What can hang from each mark
V: C
W: C E Y
Y: C V
M: A E
C: A Y
A: M N V
N: B E L
E: M
B: C J M N
J: A B M N
L: A C N V W

Known rows, with every way that one mark hangs from another
C{A{N{B{M}}}}: [ 2.34  0.05 -1.24  0.70 -0.61 -0.69  1.85 -0.48 -1.83  2.09  2.34  1.55
  0.38  0.63 -1.56  2.13  1.81  1.70  3.59  3.91  0.42  1.01  2.33  1.45
 -1.39  0.46  0.40 -1.44 -1.54 -0.96 -3.42  0.11  0.07  2.27  0.16 -3.18
 -1.03  0.04  0.78 -2.45 -1.83]
W{Y{C V}}: [ 4.64 -1.35 -2.13  3.66  2.79 -1.49  1.73  4.36  2.76  0.32 -0.10 -3.27
 -1.59 -0.47  3.46  0.73  0.20 -4.53 -1.68 -1.58 -1.20  0.05 -0.85 -7.06
  1.93 -2.75 -0.88 -1.60  4.01  2.48  2.94  0.30 -4.87 -2.31 -5.28  2.17
 -2.38  0.27 -2.46  0.05  1.17]
Y{C{A{N{L{W}}}} V}: [ 2.27  0.43 -3.55  1.03  0.60 -1.12  1.48  3.51  0.95 -2.11  0.37  0.15
 -1.00  0.45 -2.41 -0.81 -3.57 -0.79  3.87  0.00 -3.64  1.30  2.19 -1.45
  2.13  0.65  4.02 -2.41  2.46  2.29  0.99 -1.72 -2.62 -2.61  0.74  0.25
  1.78 -5.63 -0.85 -2.81 -0.21]
M{A{N V{C}} E}: [-4.34 -0.95  0.70  1.97 -1.51  2.09  1.45 -0.29  0.50  2.67 -1.58 -1.67
  2.59  0.03 -0.88 -3.95  0.86 -2.24 -4.62 -2.22  1.17  0.14  1.12 -1.26
 -2.06  2.55  0.27  0.33  1.69 -1.03  4.02  0.17 -0.81 -1.47  1.73  3.53
  0.04  2.49 -2.30  2.53 -2.30]
Y{C{A} V}: [ 6.00 -1.54 -2.47  3.00  0.16 -2.65  3.12  5.64  1.22 -0.30 -1.25 -4.75
 -1.84  0.55  1.18 -0.67 -0.30 -2.34  0.82 -1.69 -0.99 -0.50 -0.39 -5.68
  1.97 -1.71  0.44 -2.70  2.79  3.92  0.46 -0.40 -2.85 -2.42 -2.57  0.05
 -0.56 -2.59 -1.11 -1.09  0.68]
L{A{M} C}: [ 2.55 -1.13 -1.01 -2.52 -1.43 -1.82  0.42  0.20 -1.20 -1.59  1.17 -1.47
 -0.68  3.51  6.59  1.52 -0.80  3.46 -1.96 -1.43  2.96  1.73 -6.45  1.27
  1.63 -3.48 -0.06 -1.66  1.60 -0.60 -2.33 -1.72  3.73  3.09 -2.00  0.04
 -0.82  4.24  2.51  0.52 -0.80]
L{A{M} N V{C}}: [ 2.41  0.39 -4.41 -3.55 -1.14 -4.68 -2.35 -1.36 -0.20 -0.65 -1.63 -1.72
 -3.14  0.46  3.82  1.09 -3.29 -0.26 -1.37 -3.57  4.58  0.45 -5.07 -2.06
 -2.33 -5.76 -3.55 -1.95  3.40 -3.00 -2.24 -1.48  2.82  1.59 -2.39  0.18
 -1.94  2.71  0.22  1.69  0.17]
N{B{C J} E{M{A{V}}}}: [-1.61 -0.05  4.27 -4.24 -0.54 -0.84  1.30 -1.92 -0.71 -1.92 -1.16  3.08
 -1.37 -4.29 -2.84 -2.73 -5.34  5.53 -0.29 -5.31 -2.71 -0.70  0.20  4.20
  1.95 -1.62 -1.64 -1.30 -6.18  2.89 -0.96  1.70 -0.96 -3.34  0.47  0.13
  3.01  3.10  1.66  1.69 -0.65]
A{N{B} V{C{Y}}}: [-2.40  0.32  2.01  2.32  0.33  0.86 -0.28 -1.71  2.87  1.18  1.54  1.02
  1.12 -1.88 -2.21 -1.14  0.06 -3.47  0.08 -0.14  0.00 -0.94  4.53  2.31
  0.06  3.54  0.68  2.27  1.26 -2.46  0.45 -0.67 -1.66  0.27  2.82  0.07
 -0.16  0.02  1.33  0.96 -0.99]
M{A{V{C{Y}}} E}: [-3.07 -0.62  2.03  3.71 -0.32  2.47  0.32  0.24  1.71  0.70 -1.59 -3.29
 -0.47 -1.45 -0.61 -4.07 -0.22 -2.68 -4.33 -3.24  2.03 -3.00  0.70 -4.17
 -0.60  1.98 -1.75  0.42  1.85  0.36  4.35 -1.32  0.36 -1.90 -0.18  3.56
  0.90  2.32 -0.83  5.74  1.37]
Y{C{A{M}} V}: [ 3.57 -0.82 -1.30  3.47 -0.33 -4.37  0.47  5.91  1.46 -0.72 -2.26 -5.42
 -0.39  0.93  2.53 -0.17  0.52 -2.00 -0.67 -1.80 -2.37  0.14 -0.15 -3.27
  0.62 -1.13  2.34  0.15  3.39  3.45  0.30  0.25 -2.77 -1.91 -1.16 -0.18
 -1.57 -3.41  0.36 -1.25  1.49]
M{A{N{B L{C}} V} E}: [-4.90  0.93 -0.28  0.82 -2.56  1.42  2.66 -2.07 -1.27 -0.47  0.91  1.67
  0.28  0.50  0.33 -3.06 -1.58  5.61  1.40 -0.39 -0.60  1.13  3.65  6.26
 -0.07  2.51  2.25 -1.58 -0.75 -0.96  2.09 -4.30 -2.03  0.71  2.86  1.26
  2.92  2.75  1.47  3.13 -3.72]
V{C{A{N}}}: [ 2.22 -1.30 -0.85  0.29  0.59  0.33  0.37  0.32  0.58  0.99  1.38 -1.33
  2.48  0.53 -1.72  0.52  2.04 -3.29  0.55  1.50  1.24 -0.24 -0.13 -2.41
 -0.54  0.90  0.34 -0.56  0.67  0.70 -0.87  2.72  0.28  0.49  1.18  0.13
 -1.26 -1.24 -2.57 -2.23 -1.36]
Y{C{A{M{E} V}}}: [-1.02 -0.36 -1.89  3.18 -0.55 -2.17  0.05  3.70  0.72  1.43 -1.55 -4.79
  0.51  1.57  1.69  0.00  2.52 -0.80 -3.16 -1.71 -1.77 -1.98  1.07 -1.74
 -1.09  1.55  2.41  1.13  3.16  1.05  3.16 -1.72 -1.53 -2.31  1.52  0.22
 -1.06 -0.62  0.89  0.75 -0.15]
M{A{N{L}} E}: [-3.22  1.64 -0.70  3.29 -1.92  2.93  1.32 -0.79  0.00 -0.43  0.40  1.79
  1.79  1.45  1.37 -0.40  0.77  2.16 -0.10  0.48  0.63  1.93  0.19  1.79
 -0.86  0.54  1.11 -1.14 -0.03 -0.85  1.41 -1.11 -2.59  2.86  0.20  2.14
  1.34  2.41 -1.35  1.25 -0.42]
B{C{A{N} Y} J{M{E}}}: [-1.31 -0.77 -0.48 -2.20  3.82  3.13 -0.02 -1.72 -0.03  2.57  1.78 -0.69
  0.86 -1.43 -3.84 -0.56  2.46  1.73  0.98  2.75 -3.03 -2.11 -1.98 -1.11
 -0.92  1.89  3.47  4.66 -3.40 -0.80  1.01  0.30  7.87 -2.60 -0.02 -3.20
  1.88 -2.79 -0.63 -1.77 -0.02]
J{B{C M N{E}}}: [ 0.74  0.78  1.16 -5.65 -1.60  1.26  0.83 -1.70 -4.78 -0.19 -2.28  4.73
 -2.23  1.80  0.99 -0.38 -0.33  0.82  4.51  2.00  1.01  0.08 -0.38 -1.65
  3.50 -3.22 -2.63 -0.97 -1.98 -2.33 -2.78  2.73  2.34  1.49 -6.17  0.53
 -2.19  1.27 -1.80 -6.31  2.94]
V{C{A{N} Y}}: [ 1.38 -0.58  0.12  2.07  1.84  1.34 -0.77 -0.13  2.02  0.51  2.28 -1.82
  1.28 -0.27 -3.59  0.30  1.00 -4.53  0.85  1.08  0.31 -1.84  0.84 -3.55
 -1.01  2.39  0.76  0.95  1.48  0.45  0.32  2.11  1.79 -0.05  1.04 -0.60
 -0.42 -3.39 -1.10 -0.57  0.08]
B{C{Y} M N}: [ 2.05  0.65  2.21 -4.06  1.32  0.69 -1.69 -1.12 -2.67 -0.02  0.50  2.52
 -3.92  2.31  1.17  0.94 -2.46  0.86  1.69  1.81  2.28 -0.95 -2.55 -3.34
  2.94 -1.70 -2.27 -0.04  0.48 -0.81 -1.66  3.23  4.60  0.13 -6.83 -0.50
 -4.07  0.68 -0.94 -2.70  4.39]
V{C{A{N{B{M} L}} Y}}: [-0.89  1.99  0.43  1.01 -0.49  0.60 -2.46 -3.48 -0.02 -2.13  0.93  2.97
 -0.84 -2.60 -4.98  0.21 -0.17  0.26  5.87  4.64 -1.72 -2.09  6.01  0.60
 -1.09  2.14  1.78  1.14 -1.95 -0.42 -2.56 -0.64 -0.74  1.51  2.77 -2.82
 -0.43 -4.02  0.22 -0.70  1.86]
E{M{A{V}}}: [ 1.30 -1.72  2.08  0.64 -0.45  0.01 -0.51 -0.39 -0.32  0.24 -0.68 -0.24
 -0.49  2.74  1.64 -1.84 -1.53  0.33 -5.12 -3.33  2.00  0.86 -4.67 -0.38
  0.27 -1.60 -4.15 -2.45 -0.69  3.53  1.25  0.82 -1.76 -1.66 -0.04  0.10
  0.93  1.83  1.28  3.30 -0.98]
N{B{J M{E}} L{V W}}: [-1.51  1.23 -3.78 -3.17  0.44  0.73  2.02 -2.96 -5.61 -2.91  2.38  6.28
 -4.05 -3.23  1.91  1.58 -3.50  8.64  7.03  4.40  0.24 -0.13  2.46  1.78
  4.25 -3.00 -0.88 -4.94 -3.93 -3.77 -3.25 -6.25  0.40  0.36 -3.52 -0.47
  4.14  3.79  0.90 -1.98  1.73]
E{M{A{N{B}}}}: [-0.40 -0.59  1.60  1.23 -0.35  0.75  0.82 -1.52 -0.11  0.14  1.21  2.51
  1.08  1.47 -0.36 -1.41 -1.12  2.99  0.61 -1.77 -0.44  3.52 -1.24  3.76
 -0.56 -0.46 -1.12 -2.47 -0.60  1.19 -1.64  1.28 -2.33  0.96  1.34 -1.54
  1.92  1.37  0.81  1.59 -2.19]
E{M{A{N{L{C V W}}}}}: [-0.41 -0.80 -2.60 -5.58  1.28  1.80  0.01 -2.43 -4.22 -3.91  3.61  4.41
 -2.49  3.34 -0.05 -0.76 -7.18  5.99  3.35 -0.43 -0.21  2.85 -3.66  1.96
  2.76 -2.35 -0.87 -6.37  0.58  0.64  0.71 -2.38  1.78 -1.84 -0.54 -0.69
  5.79 -3.04  1.36  0.32 -3.28]
V{C{A{M N} Y}}: [-1.02  0.17  1.27  2.60  1.34 -0.35 -3.42  0.12  2.23  0.11  1.27 -2.56
  2.75  0.09 -2.24  0.77  1.79 -4.17 -0.69  0.99 -1.09 -1.21  1.10 -1.15
 -2.36  2.99  2.68  3.78  2.06  0.00  0.13  2.72  1.87  0.47  2.40 -0.87
 -1.41 -4.25  0.36 -0.67  0.84]
B{J{A{N{L}} M}}: [ 1.04  2.92 -0.65 -2.51  1.27  1.05 -1.49 -2.49  1.04 -0.01 -0.80  4.73
  4.63 -0.62  0.78  0.12  1.96  3.47  1.23  5.53  2.13  4.99 -2.16  5.53
 -1.98  1.24  2.03  4.44 -6.81 -1.09 -3.11  0.15  2.65  3.37  1.77 -2.09
  1.99  0.48 -0.68 -1.77  0.26]
A{M N{E}}: [-2.63  1.75  0.89  1.41 -1.13  0.82  0.78  1.23  1.20  0.19  2.78  1.67
  3.42  0.53  2.84  3.95  2.15 -0.38 -1.61  0.48 -0.41  2.19  0.67  4.54
 -0.04  0.33  2.61  2.62  0.80 -3.29 -0.48  1.20 -2.09  3.47  0.10  0.92
 -0.40  0.91  2.36 -2.93 -0.57]
M{A{N{B} V{C}}}: [-2.03  0.31  2.32  2.00 -1.86 -0.74  1.14 -0.82  1.96  1.65 -1.59  0.29
  2.82 -1.57 -1.89 -3.99 -1.00 -1.36 -1.29 -2.12  1.63  1.79  3.87  2.74
 -2.12  2.24 -0.53 -0.18  0.08 -0.37 -0.09  0.78 -2.58  0.72  3.20  1.99
  0.26  2.38 -0.67  2.34 -2.83]
C{A{M{E}} Y{V}}: [-1.09 -1.43 -0.25  5.13  0.44 -0.31  0.04  3.59 -0.01  0.31  0.54 -6.13
 -1.62  0.23  1.27  0.63  2.49 -1.84 -1.36 -0.69 -2.30 -2.96 -0.35 -2.94
 -0.10  1.03  2.10  2.30  3.22  0.89  2.24 -1.48  0.35 -2.28 -1.61 -0.21
 -0.37 -2.14  1.78  1.64  2.97]
J{B N{E L{A}}}: [ 1.25  3.35 -0.83 -0.87 -4.90  2.34  1.31 -4.06  0.33 -1.82 -4.95  3.85
 -1.07 -0.11  1.23  0.37  1.42  2.14  3.11  0.96  1.44  1.28 -0.17  1.58
  0.16 -3.18 -1.78 -2.22 -3.41 -2.67 -3.90 -3.00  0.30  5.97  0.68 -0.58
  1.91  1.41 -0.88 -2.76  0.62]
M{A{V{C}} E}: [-2.25 -1.33  1.06  1.90 -1.65  1.44  1.54  0.68  0.24  1.19 -2.46 -2.79
  0.73 -0.64  1.27 -3.89  0.81 -1.40 -4.63 -2.77  2.97 -1.43 -0.24 -3.02
 -0.15  0.51 -2.22 -1.04  1.03  0.54  3.22 -0.68 -1.19 -1.42 -0.01  4.30
  0.04  4.49 -2.34  4.00 -0.11]
W{C{A} Y{V}}: [ 4.75 -3.87 -1.14  2.54  5.75 -1.62  0.71  3.71  0.51  1.48  0.87 -5.35
 -2.31 -2.59 -0.45  1.84  2.20 -6.72 -1.14  0.55 -0.91 -1.05 -1.07 -8.77
 -1.71 -2.16 -4.52 -2.04  1.17  4.39  1.91  1.65 -3.07 -2.50 -3.66  2.43
 -2.73 -0.74 -3.77  2.06  1.25]
Y{C{A{M V}}}: [ 2.23  0.24 -0.77  2.70 -0.26 -4.20 -1.11  3.75  2.01  0.68 -1.58 -3.89
  1.11  1.86  1.58  0.55  0.91 -2.02 -2.96 -1.57 -0.53 -0.62  0.52 -1.04
 -1.11  0.73  1.19  0.83  2.22  2.44  1.01  0.09 -1.84 -0.98  1.60 -0.47
 -1.62 -1.91  1.65 -0.24 -0.40]
E{M{A{N{B} V{C}}}}: [-2.85 -1.31  2.94 -0.19 -1.04  0.05 -1.04 -2.76  0.45  0.48 -1.45  1.42
  1.45 -0.47 -2.77 -4.57 -1.90  0.07 -1.93 -3.07 -0.81  1.47  1.25  2.87
 -1.32  1.37 -1.16 -0.56 -0.41  1.54  0.38  1.41 -2.88 -2.26  4.36 -0.28
  1.00  0.27  0.01  2.79 -2.67]
L{W{C{A} E Y}}: [ 4.42 -4.33 -4.51  1.22  8.78  0.62  0.79  2.53 -0.52 -0.06  3.25 -1.88
 -1.75 -3.37 -1.83  2.83  2.70 -5.58 -1.05  2.07  1.05  0.02 -1.32 -8.93
  0.45 -0.04 -6.80 -3.66  0.81  2.34  2.76 -0.26 -0.17  0.28 -1.58  2.03
 -0.16  2.74 -4.66  4.27  2.60]
A{M{E} N V{C}}: [-6.38 -0.91  0.67  0.98 -1.19  0.96 -1.48 -0.39  0.20  2.31 -0.30 -1.10
  3.54  0.96  2.06 -0.42  3.71 -2.74 -5.05  0.12 -0.91 -0.37  1.05  1.88
 -0.75  2.95  2.94  4.14  2.64 -3.31  3.19 -0.06 -1.28 -0.92  2.91  2.02
 -2.26  1.53 -0.35 -0.69 -1.22]

Rows
[-1.91 -1.94  2.46 -0.70 -0.39  0.86 -1.86 -2.12  0.29  0.71 -1.47  0.32
  1.78  1.47 -1.89 -4.05 -1.62 -2.06 -5.03 -3.05 -0.03  1.16 -2.04 -0.47
 -1.31  0.82 -1.53 -0.34  0.24  2.23  2.36  2.57 -1.42 -3.12  2.94  0.52
  0.24 -0.90 -0.83  1.92 -2.33] | E{M{A{N V{C}}}}
[ 0.22  1.65  1.28 -2.21  0.67  1.09  1.09  1.14  2.16  1.21  1.74  2.90
  1.41 -0.62 -2.83  2.43 -0.05 -0.12  4.06 -0.08  0.50  1.27  0.83  5.01
  0.07  3.48  1.81  2.67 -0.29 -2.78 -1.65  2.22  2.49  2.79  0.25 -0.81
 -0.89  1.91 -0.37  0.70 -0.65] | J{A{N{B{C{Y}}}}}
[-3.21 -0.71  0.26  2.31 -1.21  0.07 -0.11  1.33 -0.42  1.82  0.52 -1.71
  1.22  2.26  5.56  1.78  3.78 -0.32 -5.16 -0.20  1.14 -0.67 -1.53  1.94
  0.88  0.54  0.32  2.06  1.73 -2.06  2.19 -1.79 -1.65  0.53 -0.06  1.61
 -1.57  4.18  1.79  0.68  0.21] | A{M{E} V}
[-0.17 -0.99 -3.36 -1.52  4.73 -1.54 -3.05  0.33 -0.47  1.18  3.09 -1.62
  1.62 -0.87 -2.78  2.88 -0.66 -4.38  0.63  1.50 -0.35 -0.39  1.03 -3.66
 -3.17  0.12  0.00 -0.37  3.92 -1.36  1.12  2.31  2.10 -2.12 -0.13  0.86
 -0.56 -3.55 -2.00 -1.16 -1.80] | L{V{C{A{M N}}} W{Y}}
[ 0.14 -2.32  2.83 -0.74 -0.51  0.19 -1.76 -1.17  0.03 -0.77 -2.36 -0.72
 -0.08  0.80  0.29 -3.89 -1.69 -1.24 -5.04 -3.58  1.75 -0.35 -3.48 -2.24
  0.61 -1.23 -4.01 -1.72 -0.38  3.82  1.58  1.78 -1.77 -3.02  1.24  1.29
  0.25  1.07 -0.88  3.44 -0.17] | E{M{A{V{C}}}}
[-1.25  4.11  1.89 -4.64 -2.46  3.01 -1.47 -2.21  2.73  0.25 -6.64  2.68
  2.15 -4.24 -1.11 -1.52  3.68  1.39 -1.32  3.84  3.27  0.72  2.45  4.50
 -2.51  2.19 -0.17  5.64 -5.54 -1.93 -0.73 -1.28  1.44  1.51  5.36 -0.16
  0.98 -1.08 -2.31  0.69  1.08] | J{A{V{C}} M N{E L}}
[-0.10  0.10  2.88 -3.95 -0.31  4.99 -0.34 -3.07 -0.02 -0.77 -2.38  3.41
 -2.60  0.36 -1.86  0.55  1.50  0.00  2.41 -0.32 -3.33 -2.26 -2.36 -0.73
  3.92 -1.14 -1.62  0.34 -2.52 -0.83  0.12  1.30  2.94 -0.37 -0.64 -2.54
  1.57 -3.14 -0.89 -3.53  1.12] | J{B{C{Y}} N{E{M}}}
[ 1.13  0.55  1.86  1.79 -2.55 -1.62  1.84 -0.13 -0.86  1.48 -1.56  1.06
 -0.75 -0.19  1.31 -1.68 -1.05  2.31 -1.42 -0.27  3.41  1.22  1.61  1.52
 -1.01 -0.73 -3.33 -2.22 -2.06  0.34 -1.52 -1.50 -1.69  1.75 -0.95  0.27
 -0.30  4.46  1.78  2.79 -0.79] | N{B{M{A{V}}}}
[ 0.41  1.73  0.50 -0.69  0.98 -1.85 -1.06  0.64  0.71  1.04  0.03  1.59
  5.68  0.65  2.04  1.77  1.03  1.41 -1.62  1.57  1.32  5.03 -2.38  4.59
 -2.47  2.43  2.86  3.46 -3.17 -1.27 -2.25  3.45  2.63  2.95  0.31 -0.15
 -0.71  2.85  0.05 -2.06 -0.61] | B{J{A{M N}}}
[-0.47  0.47 -1.50 -6.98  0.51  1.35 -1.13 -1.34 -6.40 -1.67  0.23  3.66
 -4.57  1.76 -1.65  0.33 -3.04  5.45  5.39  3.47  0.39 -1.94 -0.89 -1.91
  3.34 -1.27 -0.17 -2.79 -0.96  0.25 -1.33  0.66  4.72 -2.05 -3.76  0.50
 -1.73  0.37 -3.23 -3.27  3.93] | B{C{A} M{E} N{L{W}}}
[ 0.44  0.91 -0.51 -2.70 -2.43  1.61 -0.61 -3.09 -0.85 -4.93  0.85  4.21
 -3.07  0.10  1.72  2.38 -2.45  3.90  0.51 -2.16  0.03 -0.18 -4.01  2.22
  2.23 -5.20 -2.01 -2.68 -1.89  0.53 -2.70 -2.00 -2.62  1.76 -0.09 -1.04
  1.87  1.81  2.27  0.85  2.09] | N{E{M} L{A}}
[-6.22  0.68  1.62  0.59 -0.02  1.80 -0.28 -0.03  0.86  1.03  2.64  1.25
  0.79 -0.16  0.35  2.47  2.16  1.25  1.81 -0.15 -3.80 -0.91  1.89  5.33
  1.24  2.66  4.56  4.30  2.31 -4.46  0.64 -0.10  0.88  1.41  0.66 -0.46
 -1.27  1.48  1.45 -0.48  0.35] | A{M{E} N{B{C{Y}}}}
[-0.62  4.13 -0.24 -0.62 -0.70 -0.26  1.68 -2.75 -0.27 -3.20 -1.24  4.12
 -0.50 -6.32  0.52 -1.58 -2.68  7.80  5.17  1.52  1.52  2.02  3.78  5.11
 -1.01 -3.95 -2.00 -0.87 -6.79 -1.27 -4.67 -4.16 -1.45  2.86 -0.65 -0.94
  6.95  0.73  2.44  1.33  1.11] | N{B{J{M{A}}} E L{V}}
[-1.52  0.88  0.85 -2.47 -0.73 -0.46  0.14  2.04  0.34  0.40  1.94  0.05
  2.42 -0.06 -1.86  4.26  1.26 -0.47  0.57 -0.49 -2.65 -0.64  0.58  3.38
 -0.61  0.68  3.57  2.94 -0.09 -1.03 -0.58  3.77  0.96  0.97  1.01 -0.15
 -1.61 -1.88  0.70 -3.69 -1.15] | B{C{A{M N{E}}}}
[ 3.13  2.07 -1.31 -1.94 -4.77  1.18 -0.79 -5.45 -2.18 -0.48 -6.26  4.33
 -2.14  2.64  2.48 -0.10  1.94  2.77  2.44  4.18  2.39  1.88 -2.48 -0.91
 -0.29 -3.76 -2.65 -2.69 -3.88 -2.16 -4.64 -2.94  2.62  5.73 -0.60 -2.74
 -0.82  1.26 -1.70 -3.58  0.90] | J{B{M} N{L{A}}}
[ 0.84  0.27  1.41  3.86  0.80 -2.14 -2.70  1.48  1.87  0.95  1.18 -3.70
  0.42  1.47  0.17  1.90  1.30 -3.10 -3.37 -0.35  0.83 -2.32 -0.22 -0.10
 -1.87  2.01 -0.17  2.75  1.07  1.21  0.85  0.15  0.96  0.02  1.21 -1.18
 -0.93 -1.98  3.86  1.70  0.96] | C{A{M V} Y}
[ 4.57 -3.15 -1.06  1.94  2.89 -1.49 -0.16  2.29  1.03  0.50 -0.14 -5.41
 -0.86 -2.31 -0.69 -0.03  1.58 -6.17 -1.10  0.01  0.16 -2.79 -0.50 -8.31
 -0.23 -1.78 -2.31 -0.94  1.74  3.96  1.48  2.66 -2.13 -3.41 -2.80  1.93
 -2.98 -1.01 -4.17  0.78  1.32] | W{Y{V{C{A}}}}
[-1.20 -0.30  0.31  1.19  0.54 -0.29  1.46  2.86  0.07 -1.04  3.22 -3.96
 -0.65 -0.56 -1.56  0.68 -1.18 -0.54  0.58 -0.94 -4.37 -1.20  2.03  0.77
 -0.29  2.25  5.17  2.75  2.17  0.20  2.29 -0.56  1.99 -2.32 -0.24 -1.00
  1.64 -6.24  4.29 -0.92 -0.75] | L{C{A{M N{E}} Y{V}}}
[ 2.66 -0.02 -2.27  2.24  0.41 -1.81  1.45  2.54  2.06  2.57  0.28 -2.15
  1.53  2.16 -1.93 -0.07  0.21 -3.24 -1.46 -0.99 -0.92  0.27  1.71 -1.71
 -1.69  2.12  1.80 -0.64  2.21  1.28  2.00  0.26 -1.57 -1.53  1.91 -0.93
 -0.55 -3.04  0.22 -1.58 -3.28] | Y{C{A{N V}}}
[-2.94  0.20  2.79  0.83 -0.31 -1.35 -0.45  1.80  1.78  0.14  0.96  0.10
 -0.12 -0.71  0.06  1.31 -0.41 -1.29  1.69 -1.28 -4.55  0.41  1.90  4.73
  1.75  1.50  4.35  4.43  2.47 -2.10 -0.43  1.02 -0.87 -0.08 -0.21 -0.87
 -2.03 -1.69  2.25 -1.46  0.70] | A{M N{B{C{Y{V}}}}}
[ 3.09  1.00 -2.95 -1.99  0.22 -0.84  0.34 -2.10 -4.00 -3.58  3.45  1.50
 -5.96 -0.66 -0.59  2.48 -3.14  5.47  8.60  4.43  0.64 -3.09  3.15 -0.19
  1.72 -1.96 -1.38 -4.11 -1.40 -0.49 -2.93 -5.12  1.75  1.15 -2.22 -4.14
  2.60 -3.51  3.59  0.48  0.57] | N{B{M} L{C{A Y} V}}
[ 1.11 -0.97  1.36 -2.01 -0.57 -3.17 -1.85  2.18  0.06  1.16 -0.39 -2.37
  0.83  1.99  0.71  2.67  1.21 -1.62 -2.75 -1.02  0.23 -2.10 -2.18  1.47
  0.29  0.06  0.12  2.10 -0.07  1.61 -0.10  2.64  1.05 -0.64  0.95 -0.19
 -3.39  0.12  0.93 -1.09 -0.56] | B{C{A{M V}}}
